Each row has a class, written as a number after it; each block has new classes, again numbered from 0 up.
[ 10 -11  64  74  -4 -30  -3 -20  -6 -18 -57 -31 -47  38 -30  39  17 -13
 -19  22 -26 104  -7  -1 -18 -14  32  -2  80 -25  13 -28] | 4
[ 23 -14  57 -31  30  -1 -62  12  -8  15  12  36 -28 -23  29 -19 -14  26
  -2   1  -3  25  51 -24  18   2   0  83 -40  14  36  69] | 6
[  2 -45   8 -13 -11  13 -31 -17  26 -17  32  33 -44  42  -3 -79 -34  19
  21  34 -11 -47  18  -7  35 -27  23  55  -7  -3 -23   5] | 1
[ 12 -15  54 -48  16  12 -59 -15   0  12  12  38 -10   6  20 -21  -7  29
   9   6  13   8  51   3  12   9 -12  81 -51 -10  40  30] | 2
[-23   9 -74 -41  34   4  21  -4 -37  32  17  56 -17 -56   8 -40 -12  20
 -10 -12 -22 -36 -41 -16   9  -9  -3 -21  -6   3  21 -11] | 1
[ 15 -24  59 -37   2   3 -54  16   2  15  13  44 -14  17  18 -49   3  35
   2   2   8  10  38  -1 -10   7 -20  82 -57 -10  17  49] | 0
[ 16  -1  48 100  -1 -40   9  11 -28 -20 -46 -51 -30  19 -10  36  19 -22
 -24   0  -7 114  -1 -25 -20 -34  53 -22  74 -28   2  -3] | 6
[-28 -19 -82 -59  25  19   8  18 -36  16  24  52  16  -8  14 -51 -21  29
  -4 -14  11 -73 -27  -4  11   4  24 -23 -22  19  29 -30] | 2
[  3 -12  54  69   2 -18  18  26  -2  -8 -20 -40 -49  43 -32  23  18  -8
 -15  -3 -15  76 -17 -16 -12 -29  67 -10  58 -27  11  -5] | 7
[ 12  -2  50  57  -4 -20   4 -23  -6 -20 -41 -36 -37  44 -29  34   5 -20
 -16  11  -5  93   3   9 -12 -22  19  -5  59 -39   1 -42] | 2
[ 10 -12  49  85  17 -14  14  -6  21   2 -31 -42 -62  36 -24  31   3 -24
 -25   5 -15  85   8 -17  -3 -30  56 -18  56 -40  16   0] | 7
[  3   2  63  94  -1 -23 -14   9 -28 -25 -41 -66 -39  49 -13  37  31  -8
 -10  18 -15 113   4 -20 -12 -21  58   1  74 -20  15 -12] | 4
[-12 -32   8 -19   3   9 -14   0  18 -11  36  11 -29  40 -17 -80 -44  15
  30  38 -23 -60  28 -22  27 -23  17  50 -12  25 -30   6] | 5
[ -5   1 -42 -27  44  -3  24  21 -28  31  25  23 -21 -19 -24 -22  -7  12
  -5 -12 -26 -29 -26 -31  14  -1  26 -16   8  20  33   3] | 7
[ -1  -8 -58 -59  42   3  22  10 -23  27  12  55  -5 -30 -12 -27 -24  22
  -4 -21 -16 -40 -36 -13  30  -2  12 -12 -12   9  27   0] | 7
[ 10 -18  47 -49   8  12 -59   2  10  22  22  34 -21  -7  21 -48   9  34
   6  13   0   3  47   0   6   2  -9  76 -53   3  35  44] | 1
[  6 -42  19 -22  28   7 -17  -4  25 -14  37  22 -33  56 -34 -78 -46   9
  20  37 -29 -52  21 -15  41 -30  24  57  -8  21 -10  13] | 7
[ -5   3 -51 -29  43   4  19  18 -30  32  35  26 -30 -25 -23 -11  -1  16
  -7 -12 -23 -41 -29 -28  12   7  24 -15  -4  20  49  12] | 7
[ 11  -9  44  77  22 -28   5  23 -24  -8 -38 -49 -34  34 -31  20  21  -9
 -14   2 -18  90   5 -24  -9 -36  72 -10  62 -35  24  -8] | 7
[-14  -3 -74 -49  -2   7   1  -1 -15  14   5  18  -7 -41   6  -9 -10  27
 -15 -31 -10 -44 -27  -8  25  13  14 -33 -16   4  20  -2] | 3
[ 11  -8  35  93  19 -11  12   5  11   5 -14 -53 -74  41 -23  28  10 -20
 -25   2  -8  84   4 -23  -3 -33  69 -24  57 -36  20   6] | 7
[ 21 -25  80 -44   3  -4 -69   1  -5  11  -8  37  -3   4  34  -4   8  35
  17   6   3  23  49  -6   8  12  -1  85 -42  -9  43  46] | 4
[  3   1  30  88  -7 -10  -2  -2   9   0 -29 -48 -74   9   2  37   0 -12
 -35 -10 -22  81  12 -18  -1 -17  60 -25  51 -22   7   7] | 3
[  4  -6  47 100  -7 -23   2  17 -17 -18 -34 -48 -56  59 -23   3  19 -16
 -28  14 -13 106  -5 -14 -33 -27  35  -6  65 -35  -4 -12] | 0
[  8  -9  48  89  16 -13  14   2   8   3 -29 -46 -74  38 -27  44   4 -23
 -24   0 -17  80  12 -26  -1 -24  67 -18  59 -36  17   0] | 7
[ 29  -5  20 -42  24   0 -65   8 -26  24  13  27 -23 -30  42 -27 -17  41
  -1 -14  -4  -1  58 -11  27  -6  23  67 -66  11  29  61] | 3
[  4 -46 -18 -16  -5  12 -34   7  -9 -28  28   4 -44  85  -8 -87 -41  14
   7  35   6 -63  20  -5  22 -29  18  43 -22  10 -40  -3] | 0
[  3 -26  -7   0  12   5 -43  15 -20 -20  23  -9 -31  52   9 -85 -26  12
  13  30   0 -27  22 -19  15 -32  14  44 -12   0 -25  13] | 0
[-15   9 -60 -21  16   7  18   9 -34  42  30  28 -17 -43  -3 -33  -3  29
   4 -13  -8 -45  -7 -36   7  19  22 -19  -8  24  16   2] | 5
[ -2 -52   3 -23   3  11 -49   2  -5 -25  23   6 -25  68   4 -65 -36  20
  26  40  -4 -66  30 -14  40 -23  47  49  -5  17 -21  -5] | 4
[ 17 -48  25  -9 -10  -2 -29 -13  20 -19   9  31 -27  24   5 -49 -45  15
  16  10  -4 -22  26 -21  40 -22  26  49   3   2 -33  20] | 6
[-13  -8 -31 -46  26   0   4   9 -22  19   0  54   3 -25   4 -17 -19  28
   2  -8 -26 -20 -31 -13  25  13   8  -2   6  20  21 -10] | 4
[ -3  11  49  91   2 -20   1   5 -20 -14 -44 -73 -43  26 -22  18  24  -7
 -14  16 -12 112  15 -20 -22 -29  46  -4  58 -26   6  -8] | 5
[ 11 -35   7  -8   7  -1 -19  -3  16 -15  35  20 -31  23 -10 -66 -42   3
  10  27 -18 -37  10 -21  28 -23  19  37  12  29 -28  15] | 6
[-19  -9 -49 -44  22   4  11  27 -25  21  10  62 -15 -19   6 -52 -24  14
 -17 -11 -15 -36 -50  -9  -3   8 -15  -9  -2   1   2 -12] | 0
[ 12 -40  29 -13 -16   1 -47 -12  19 -27   2  33 -19  29  12 -49 -52  22
  19  17 -23 -43  41  -7  51 -17  36  59 -16   4 -29  17] | 3
[-16 -43  -7 -29   3  18 -37  10 -17 -26  20 -15 -27  60  -4 -82 -44  25
  24  35   6 -76  41 -18  33 -39  45  53 -31  11 -36  -3] | 5
[ -6 -31   9 -13   5   8 -20  -3  14 -13  30  13 -29  41 -20 -84 -42  15
  27  43 -21 -45  28 -19  28 -19  18  52  -5  27 -23   4] | 5
[ 31  -4  13 -59  33   7 -55  -4 -27  25  20  30 -21  -7  36 -20 -17  32
   8  -7  22  12  51  -2  18  -2  -6  63 -58   8  44  34] | 2
[ 32  -4  36 -33  29 -10 -43  14 -24  28   9  31 -13 -40  43 -14 -10  29
  -1 -19  10  33  44 -26  13  -5   5  56 -44  14  29  69] | 6
[  5 -49  30 -15  22   3 -15   0  27 -14  33  31 -21  59 -31 -83 -45  13
  26  35 -31 -58  28 -16  38 -33  36  60  -8  21 -18  12] | 7
[ 18 -45  25  -7 -16   0 -26  -3  18 -20  15  43  -8  33   3 -45 -45   8
  13  19   1 -43  22 -14  44  -4  29  45  -3  11 -38  13] | 6
[ 21  -8  55 -43  22  -5 -68  -7 -31   1  -4  12 -22   2  38  -5  10  32
  12  16   2  28  42   0  -5  -5 -14  85 -51  16  57  54] | 4
[ 19 -14  60  69 -13 -34   8  -4  -5 -20 -55 -33 -34  21 -23  37  10 -18
 -28   0  -8  98  -4  -4 -18 -28  37 -13  65 -31 -14 -16] | 6
[ 26   0  28 -42  21  -1 -65   9 -25  24   6  27 -23 -37  36 -12 -13  41
  -1 -15 -11   5  58 -14  25   3  18  68 -62  12  35  62] | 3
[ 32 -20  56 -43  49   5 -62   5   3  23  17  36 -32   3   8 -34 -19  24
   8  13 -10   7  64 -17  32  -1   7  94 -53   7  53  64] | 7
[-25 -16 -93 -53  19  20   7  20 -34  34  38  43  -8 -23  17 -77  -3  40
  -8 -12   3 -65 -22 -13   5  -5  27 -24 -30  37  25  -4] | 1
[ 18 -18  58 -43   8   4 -74   1   8  11   0  36 -11 -16  30 -25  -9  38
  -2  -3  -6   4  58   1  20   7   4  85 -68  -6  36  60] | 3
[ -9 -43 -20 -19   4  12 -48  -2  -8 -34  17  -1 -26  45   1 -68 -52  19
   9  25 -15 -85  35 -12  50 -37  54  41 -24   5 -32   1] | 3
[  6 -24  67 -47  -1   6 -54  15   3   9  -2  28   9   9  16 -42  -1  42
  16  12   8   2  57   1   4   5   3  88 -66   2  20  41] | 5
[-25 -19 -96 -54  12  20  10  33 -32  34  44  43 -11 -22  21 -72  -2  39
  -5 -14   3 -77 -26 -15   5   0  35 -28 -28  39  26  -4] | 1
[ -8   1  35  70 -13 -17  18  22 -19   0  -9 -53 -51  32  -9   1  29 -10
 -19  -1  -3  77 -15 -18 -26 -40  55 -24  55 -30 -13 -21] | 1
[ -4 -18  42  68 -15 -28  23  39 -13  -8 -25 -47 -29  21   1  21  18  -5
 -19 -25   0  81 -12 -28 -27 -40  67 -30  56 -14 -11   1] | 6
[-19 -20 -72 -49  40  17  17  32 -24  31  22  43  -3 -14  -5 -48 -15  31
 -11 -21  -4 -59 -29 -20  22   5  42 -25 -18  28  36   0] | 7
[  5 -40   9 -15  -8  13 -31 -27  26 -13  29  35 -42  30  -1 -73 -33  20
  22  32 -13 -42  21  -8  38 -26  14  55  -8  -7 -23   8] | 1
[-24   8 -55 -42  28   9  16  -1 -43  23  27  22  -7 -17  -7 -26  -9  17
  -3 -15  -6 -38 -20 -21   4   7   2 -21  -1  21  23 -27] | 2
[-14 -26 -67 -52  34  15  14  40 -21  26  27  40  -6  -3  -6 -52 -16  30
  -7 -15  -6 -63 -28 -15  22   2  46 -18 -17  32  33  -1] | 7

Next block: new classes, numbered from 0 again.
[ 18 -15   1  -2  -5  58  -6  32  15 -34  18 -27  43   0  -1 -20  -3 -21
 -61 -24  40 -32  -5   2 -70  68 -53 -35 -22  -5  17 -19] | 4
[ 36 -13 -27  36 -25  10   9 -29   8 -69  10  39  23  26  -3  -9   2 -35
 -22 -11 -22  -8 -21  -6 -17  53 -43 -33 -16 -21  30 -17] | 5
[ 20  36 -24  10   5   2  -5 -23 -21 -55  11  60  20  -7   6 -39  15 -33
  21  -9 -12 -13  11  -4  13  27 -41 -33  -6  23  23  12] | 9
[ 52 -28  -6  -9 -43 -12 -34  29  -2 -48   3 -43  48  56  11 -20 -15 -34
 -17 -11   9   2  13   4 -52  49  25  -5  -4 -43  37 -32] | 7
[  5  35  10   4 -40  -8  37  -5 -23  -7  19  28 -11 -15  -8 -11 -30 -24
 -13  -8 -13  26  58 -15  11  16 -20  -9  -9 -21   9   9] | 2
[ 29  12  68   5  22   3  94  50 -22 -21   1 -12   3 -28  -8 -10  55 -60
 -33 -26  39 -10  -2  41  -5  62 -18 -28  -2 -45  17 -19] | 6
[ 13  34 -22  -3 -35  55  20  65 -18 -64  16  -7  -6  19 -47 -43  53 -45
  -6  -6  22 -24  12  -8 -31  33 -41 -26  -3   9  22 -14] | 3
[ 29  -2  12   3  12 -70  47  30  47 -43 -27 -13  38  42 -25 -10  54 -15
  33   6  -1  66  17  13  45   1  18   7   0   1  58 -33] | 8
[ 57  -2 -15  16 -93  50 -72  60  13 -35  12 -23 -21  30 -46 -18  -2 -50
 -40  23  45 -41  -1 -45 -35  13 -38  30  -3  19   3 -20] | 9
[ 61 -13  21  15  13  36  12   0   7 -40   4  -2  24 -13  -9  20  21   0
 -33   9  62 -79   1  54 -66  25 -39 -15 -12   8  -8 -16] | 0
[ 50  27   9  -9  -3   8  98  10  -9 -72 -40  10   8  30  -9 -13  52 -51
   2 -38  24 -65  22  12  24   5 -37  15 -16  46   6  -8] | 0
[ 28 -18 -17   7 -98  52 -19  -1 -23  -2 -24 -16  -6   4  -7 -30   1 -42
 -43 -41  19 -43 -10 -33 -37   4 -35 -45 -20 -26  -4 -19] | 10
[ 50 -12  35  -2 -16  -1  44  77 -16 -60 -27   2  -7  25  -7 -16  39 -30
 -12 -44  -9  -1 -10   8  52  25 -10 -20  -4  19  25  -5] | 6
[ 59 -25  37  -1 -22   4  25 -13   7 -25  15 -28   8  -5   0  15  10 -19
 -21  20   3 -55  23  26 -52   0  -8  -7  -7 -40  16 -25] | 6
[  8  70 -23   4 -68  25 -28  55 -10 -34  10 -12   8  35   4 -39  -8 -77
  14 -27  44 -16  28 -16 -23  10 -34  12 -18 -28  22  -3] | 5
[ 50 -48  23  17 -53  56  20   7  -6  13 -51 -39 -28  10 -50  11  75 -19
 -24  -7  27 -81 -12 -23 -34 -55 -54 -16   7  23  -1 -30] | 3
[ 11  49  12   3  -1  46  31  10 -31 -21  13 -32 -11   4 -32 -23  35 -65
  19 -44  41 -57  -3  -8  -1  29  -6   7  22  -7   9  15] | 1
[104  22 -12  32 -16   2  10  18   1 -14  14  26 -15 -36 -34  -2  -9 -25
 -18  23  53 -96 -38  20 -40  19   2   4   9  17 -17 -42] | 0
[ -8  27  36   4 -38  56  81   9  11 -36  16  21  20  26 -56  11  19 -32
  40  23 -23  32  36  -9  20 -22   1  54  31   5  -8  10] | 2
[ 35   3  16  31 -45  37  26 -23 -28 -35   4 -31 -22  14 -28 -12  13 -48
  20 -40  43 -62  -9  -2 -22  57 -22 -14   1 -46  15 -16] | 10
[ 39  29 -13  23 -72  44  11  -8  -8 -55   8  24  27  21 -13 -21  11 -11
  13 -63  -2  -8  -8   2  -4   6 -57 -13 -21  19  34  25] | 5
[ 52  30  21  -7 -64  -4  13 -18  15 -15   2 -35 -18  40 -18 -12 -36 -32
  28 -14  43 -45  37  -6   5   9   7  38  20  -3  11 -22] | 2
[ 57   5 -10  -3 -35  -3  13  -4  23 -33  16 -29 -11  41 -14  -3 -25 -43
 -31  23  21 -52  41 -29 -21  -9 -34  45  -2  15   5 -21] | 2
[ 38  -2   3  25  -5  -7 -17 -24 -22  11  -1  -9 -23 -12   8 -14 -31 -59
  -6 -21  -3 -63   4  13   9  -6   8  -4 -11 -28  18   0] | 9
[114 -12 -23  14 -47 -17 -34  70  14 -14  -9  -1  31 -10 -32 -26  17  -3
  -4  20  11 -46 -17  12 -57 -42   7 -27  -8  16  14 -38] | 8
[ 59   9  -5  35 -61 -62  63 -19 -18   3  -2 -27 -20 -11 -43   6  52   8
 -10  19  -4 -18 -28  39 -14  48   9  16 -36 -60  14 -46] | 10
[ 61 -37   2  17  -7  14 -32  -8   8  -3 -23 -33  10   9  -1  10   8 -16
  -2  -9  13 -92  -6   6 -17 -33 -10 -32  -6 -10  29 -18] | 1
[ 81  25   5  20 -45  26  90  76   8 -46 -29  61  32 -18 -26 -34  12 -51
  -7 -27  11 -27 -26  -1   9  -2 -31 -13  -7  24   5 -34] | 5
[ 63 -21  16  10 -55  56  22  24  22 -87  26  29  44  -1 -20 -30 -26 -38
  -8  13   8 -34  63   9 -45  41 -29 -97 -24 -37  54 -38] | 2
[ 22  71   1  -9  -5   1  50  12 -13 -13  17  40  25 -28 -11 -50  -4 -42
  31 -50   0 -38   2   9  10  19 -30 -14  -7 -12  37 -10] | 4
[ 55  22 -16  19 -37 -14   1 -20   5 -34  11 -13 -18  26 -20  -8 -12 -60
   5  31  11 -73   5   3 -18  29  -1  48  -1 -23   7 -30] | 9
[ 75  12  29   4  11 -10  77  90  -7 -29  -2  26  11 -35 -11 -10  15 -26
 -24  17  22 -48 -33  37 -25  51  -2 -11   5 -14 -11 -44] | 6
[ 36  25  -9 -14 -40   0  32  41  -1 -18 -36  20   6  18 -32 -16  36 -36
  -7  -2   1 -33 -22 -26  21   1  -7  22  20  13 -10 -31] | 1
[ 35   6  24  26 -21 -10  -2   5 -16 -28  -8 -29 -39   5 -54   0  89 -29
  35  25  22 -12   4  36   5   3  39 -29   9 -22   9 -17] | 8
[ -5  46  -1  -1 -61  34  43  72  -8 -33 -44  51  19  20  -7 -11  -3 -20
  27 -22 -19  56  43   1  43 -30 -20   4  10   4   0  -2] | 3
[ 18  29  -6   9 -40   3  15  20   7 -44   7  43  30  33 -37  17  34 -13
  12  27 -15   2   5  15  -8   1 -30  46  -3 -16  11 -12] | 0
[ -8  14  -1   4  -2  11  52  75 -19 -64   7  69  38  -1 -18 -18  11   9
 -10 -26 -56  72  42  16  20  18 -58 -34 -21 -12  47  15] | 3
[ 99 -15 -22  60 -34 -24 -16  50  16 -29   4 -19  -4  21 -37  14  -2  -7
  -3   5  14 -31 -15   0 -16  -5 -19   7 -19   4  38 -13] | 8
[ 37  13  -6  21 -40 -18  -7  26  13 -31  15 -24  16  13 -31 -24  27 -46
  13  -2 -13  48  30  21  10 -21  40 -26 -17 -36  55  -7] | 8
[ 57 -40  36  31 -57  27  57  10   6 -44 -45  -2  -6  12 -29  21  16 -34
 -25  17   2 -33  14  11   4  25  -8   8 -13  -7  -8 -30] | 9
[ 75  47  22  15 -60 -27  84  52   2 -18  -5  34   6 -30 -43  -2  51 -22
  -9  19  37 -14  13  25  11  -4 -37   8 -29 -20  42 -40] | 7
[ 88  -2  46  27 -65  17  80 -37  13 -24  13 -18  -1  -2 -41  16  -3 -38
 -28  15  35 -72  33  39 -46  33 -26   5  -8 -54  16 -41] | 2
[ 58  19  22 -40  -2 -69   5 -18 -31   3   6 -26   5  -5 -15 -35  82 -24
   5  11  31 -73  10  25 -47  -5 -12   2  -5 -32  33 -43] | 7
[-36  58  16  14 -25  46  34  -8 -11   6  48  10   9 -47 -41 -17  17 -46
  32  21  -8  31  34 -16 -25  11  13 -15   3 -45  15  -5] | 4
[ 93   8  61  30 -17 -24  70   5   9 -11 -27  21  -5 -19 -38   9  25 -52
  -1  24  43 -50  -9  41   8  26  -9  37  22 -25  -5 -54] | 9
[ 33  50   8  -5 -43  -5  52  26 -24 -41  15  11   7   2 -43 -44  58 -48
  -4 -21  28   4 -11  12  -5  55 -29  11   2 -34  11 -26] | 10
[ 52  -6  22  18 -30  18 -63  58   0   4  18  -1  -3  -8 -50  21   8   9
  -4  28  23 -31 -19   4 -28  -6  -4  20  26 -22   2 -15] | 1
[ 30  28   6 -28 -27   1   9  -1 -47  -8  22 -53  14  11 -22 -70  52 -71
  12 -57  32 -81   4  -8 -62  14 -37  -5  -7 -53  34 -17] | 10
[ 93  -3 -17  45 -40 -10 -12 -13  16 -39 -20  57 -28  13  -8  40  -4  10
 -30  29  -8 -34 -30   7  22 -44 -44  49   4  50 -35  -9] | 5
[-19  10 -22   8  26  37  57 -34 -41  -6  14 -58 -25  24 -23   5  42 -42
 -23   4   6 -75 -11  -9 -78  34 -33  48  15  -8 -33   5] | 3
[ 23  36 -16  -1  12   7  96 -35 -10 -20  -6  -2  11 -16 -22 -26  41 -36
  26 -11  -2 -44   3   3 -25 -21   8   3   6  29 -14   6] | 8
[  1  22  64 -16 -41  56  83  55 -15 -23 -19  28   5 -23  -6 -11  14 -49
  -7 -38  27 -26  29   3   1  14 -47 -32  -3 -33   9  -6] | 6
[  75   19   20   21  -28   13   63   20  -18  -35    4   -4   -3  -13
  -39   -2   34  -45    3   19    3 -101   14   28  -44   18  -27    0
  -23  -34    9  -42] | 4
[ 86   7  30  40 -26  15  94  -2  14 -54   3  11  21  13 -37   8  11 -53
  19  22  16 -40  13  23  -8  33  -6   1  15 -17  13 -40] | 2
[ 38  20  35   8 -40   0  94  35  27  15 -20  -1  28 -35 -34   3  34  -7
  19  23  42   3  -3  33   4 -11  28   3  -9 -18  26 -47] | 7
[ 57  19 -11  24 -27  -8  15  76  -8 -18 -43   7 -28   1 -44  -1  45   4
  32   9  29 -50 -37 -28  37  14   5  -5  11  47  -4 -30] | 1
[ 16  23  -4  43 -10  34  36  45  34 -31  10 -15  20  -9  -5  -1 -67 -36
  30  -7  43  57  46 -24  -4  12  34 -12   6   6  17   8] | 8
[ 71  -3   4  -6 -44  42 -59  34  14 -39  11 -34   9  27 -30 -22   1 -20
   1 -21  70 -60  -1 -20 -47   2  -8   4  16  44  12 -16] | 0
[ 58  30  24  -5 -42  17  -8  13 -24  -4  23  -1 -11 -23   0  -3  -4 -43
 -23  16  33 -60   0  25 -64  17  -6   5  19 -42 -27 -19] | 6
[   9   29  -16  -32  -64   74   30   37    3  -37   17  -26  -10   11
  -45  -18    4  -52  -34   26   26 -108   10   21  -71    7   20   37
  -19  -17  -31  -24] | 0
[  4   2   7  17  -9  -9  30   0 -12 -40   0 -18  17  33 -21 -23  56 -46
   8 -35 -25  22  19 -11  38  17 -36   9 -27   5  61  19] | 9
[ 32  12   8  28 -22 -43  74 -13 -22 -52  -8 -24  -1  33 -26   6  80 -31
  12   5  16  36  15 -28  10  66 -12  10  -6  -1  37 -21] | 7
[ 23  21   2  -3 -74  46  56  54 -22 -28 -11   8  46  -3  -6 -24  22 -40
 -19 -29  16 -38  28  11 -46   9 -49 -39 -50 -42  42 -12] | 7
[ 66 -13 -11   5 -54  -5 -12  44  17   8  -8 -19  20   3 -26 -38   0 -15
   4 -17  23 -87 -47  -7 -54   1 -15 -16 -22 -16  41 -52] | 5
[ 62  12  31  23 -73  -3  24  24 -25 -35  21  12   6   3 -46  13  61 -51
 -35  31  22 -13  44 -12 -52  12 -74   8 -21 -63  42 -30] | 7
[ 34  -5   2  40 -18 -40 -55 -30  -9 -52  25 -12   2  27 -11  17  24 -13
  14  22  -7  52  46  28 -20  26   8 -28  -3 -53  37   2] | 8
[ 23   0  25  28  29  49  47 -40  -6 -36  25 -16  19 -27 -13  13  13  -9
  44  18   2 -69  27  29 -54  19  -3 -31  -8 -15  10  -7] | 4
[ 14  15   8  15 -13 -42  12 -13   2 -22 -27   2   4  29  -9 -24  44  -4
  61 -46  16  18 -31  23  75  31  -3 -22  -1 -19  54 -22] | 10
[ 24  20 -18 -28 -49 -12 -50  19  -4 -43   0   3  -9  30   1 -32  -5 -20
 -19 -40   4 -21  44  -9  24 -22 -22  -9 -34  20  41   7] | 0
[ 11   9  17  -1  -2  42  14  49 -11 -29   3 -18   9  -6 -44 -24  64 -25
  14 -16  30 -53 -16  14  -6  34  -6 -45  -4 -17  35 -13] | 1
